Below are the code and all the weights of a small trained network. Each question names an input and a class and asks about switching units off, where a switched-off unit gives its printed mean instead of its output.

import numpy as np


def w(rows, s, z=0):
    codes = np.array(rows[::2]) - 128.0
    scale = np.full(codes.shape[1], s)
    scale[-1] = z or s
    return codes * scale


def f(y):
    return y / 2 * (1 + np.tanh(0.7978845608 * (y + 0.044715 * y**3)))


def log_softmax(a):
    a = a - a.max(-1, keepdims=True)
    return a - np.log(np.exp(a).sum(-1, keepdims=True))


def net(x, mask):
    res = np.array(x, float).reshape(1, 3) / 4 @ E
    y = f(res @ A[0][:, :-1].T + A[0][:, -1])
    res = res + np.where(mask, y, B[0][:, -1]) @ B[0][:, :-1]
    return log_softmax(res[-1] @ U[:, :-1].T + U[:, -1])


A, B = {}, {}
E = w([
[124,203,180,255,177,114,142,129],'x0',
[135,220,10,42,231,157,147,123],'x1',
[40,126,75,146,116,81,209,69],'x2',
],0.0096)
A[0] = w([
[141,182,122,132,205,128,137,108,8],'n1',
[143,91,156,153,104,102,103,106,78],'n2',
[86,167,139,98,82,98,192,115,100],'n3',
[98,130,137,131,122,148,185,55,5],'n4',
[124,98,142,137,100,68,68,140,98],'n5',
[113,98,135,179,69,136,115,146,43],'n6',
[39,130,111,95,138,145,173,45,187],'n7',
[120,63,140,64,158,109,124,132,3],'n8',
[128,139,96,79,46,140,98,109,66],'n9',
[71,92,141,130,139,93,183,137,133],'n10',
[87,117,109,149,136,78,177,138,196],'n11',
[127,216,152,255,152,125,121,128,97],'n12',
[119,109,162,205,74,108,134,170,237],'n13',
[129,208,112,83,140,133,100,109,35],'n14',
[131,148,149,182,183,131,141,134,30],'n15',
[139,119,186,128,119,180,47,178,120],'n16',
[85,96,109,81,100,141,93,127,155],'n17',
[118,183,128,86,169,108,104,92,28],'n18',
[176,136,170,133,120,129,71,195,155],'n19',
[151,171,104,101,197,122,137,139,211],'n20',
[134,77,149,164,102,105,154,113,38],'n21',
[176,93,153,165,84,84,104,120,14],'n22',
[79,129,142,133,91,66,195,92,46],'n23',
[181,180,140,111,143,184,72,159,105],'n24',
],0.011,0.0033)
B[0] = w([
[78,120,72,122,105,127,91,67,186],'n1',
[74,177,44,113,152,182,108,65,171],'n2',
[195,114,204,63,203,112,111,123,167],'n3',
[190,45,161,51,189,148,113,133,154],'n4',
[132,168,124,98,133,164,85,82,170],'n5',
[93,144,73,185,141,185,68,55,175],'n6',
[211,146,169,71,136,147,130,127,220],'n7',
[152,52,68,31,109,44,24,165,157],'n8',
[128,67,126,81,70,50,41,140,171],'n9',
[178,133,131,63,162,187,201,133,171],'n10',
[227,148,187,56,169,136,169,188,184],'n11',
[190,1,149,80,61,31,50,120,248],'n12',
[146,196,98,143,63,180,108,83,232],'n13',
[91,155,46,134,130,166,89,77,177],'n14',
[142,14,60,50,97,38,9,170,171],'n15',
[209,124,198,50,193,157,184,124,206],'n16',
[154,123,123,113,73,66,53,166,182],'n17',
[42,175,39,139,156,171,51,61,166],'n18',
[198,140,148,55,181,134,162,167,202],'n19',
[117,221,82,113,76,179,118,65,218],'n20',
[138,115,61,118,136,203,96,14,170],'n21',
[102,133,88,140,141,176,57,43,179],'n22',
[180,95,158,33,216,158,176,149,186],'n23',
[225,118,181,38,190,153,172,182,194],'n24',
],0.0068,0.011)
U = w([
[107,151,86,140,127,181,102,64,92],'0',
[156,118,164,110,217,148,143,132,71],'1',
[127,70,106,123,68,39,73,133,75],'2',
[131,162,147,145,97,123,149,128,252],'3',
[32,89,100,237,147,118,167,163,53],'4',
[5,83,123,208,156,126,148,165,51],'5',
[8,86,109,245,157,123,154,166,57],'6',
[31,118,131,233,151,108,149,155,51],'7',
],0.019,0.022)

Each question gives the input, the list of numbers given to net, and the class t.
The units are the neurons (one row each of A and B). Each row of codes is followed by its name. A weight is (code - 128) times the scale printed after its matrix; where a second scale follows, it is the last column's (A, B and U).
mask holds one flag per neuron, in row order. A switched-off neuron (its flag False) gives its mean, the last column of its row in B, instead of its output. The means were averaged over made-up inputs and are rounded, as every weight is.
A unit's drop is (log p(t) with every unit on - log p(t) with that unit switched off) / (log p(t) with every unit on - log p(t) with every unit switched off).
most important unit: the unit with the biggest drop
top k neurons: the k neurons with the biggest drops, biggest first
drop of u: that unit's drop, to one decimal
input [5,-6,5], class 0: most important unit -> n13
input [-1,0,3], class 3: top 2 neurons -> [n16; n24]
input [4,-7,-7], class 0: top 4 neurons -> [n13; n22; n6; n2]
input [8,5,6], class 2: top 2 neurons -> [n12; n15]
input [8,-4,8], class 1: top 2 neurons -> [n23; n11]
input [-7,2,6], class 2: top 3 neurons -> [n9; n17; n8]
input [-4,-5,-7], class 1: top 2 neurons -> [n16; n19]
input [2,-3,4], class 1: top 2 neurons -> [n23; n20]
input [8,2,8], class 1: top 2 neurons -> [n23; n11]
input [6,-6,6], class 0: top 3 neurons -> [n13; n21; n6]
input [-3,0,0], class 3: top 2 neurons -> [n12; n15]
input [7,-8,5], class 0: top 2 neurons -> [n13; n21]
input [-3,-1,-1], class 3: top 3 neurons -> [n12; n15; n1]
input [-2,-7,-8], class 1: most important unit -> n16
input [-7,-7,-5], class 0: top 2 neurons -> [n12; n2]
input [7,6,2], class 2: drop of n15 -> 0.4
input [8,4,2], class 2: drop of n12 -> 0.2
input [3,2,3], class 3: drop of n24 -> 0.4
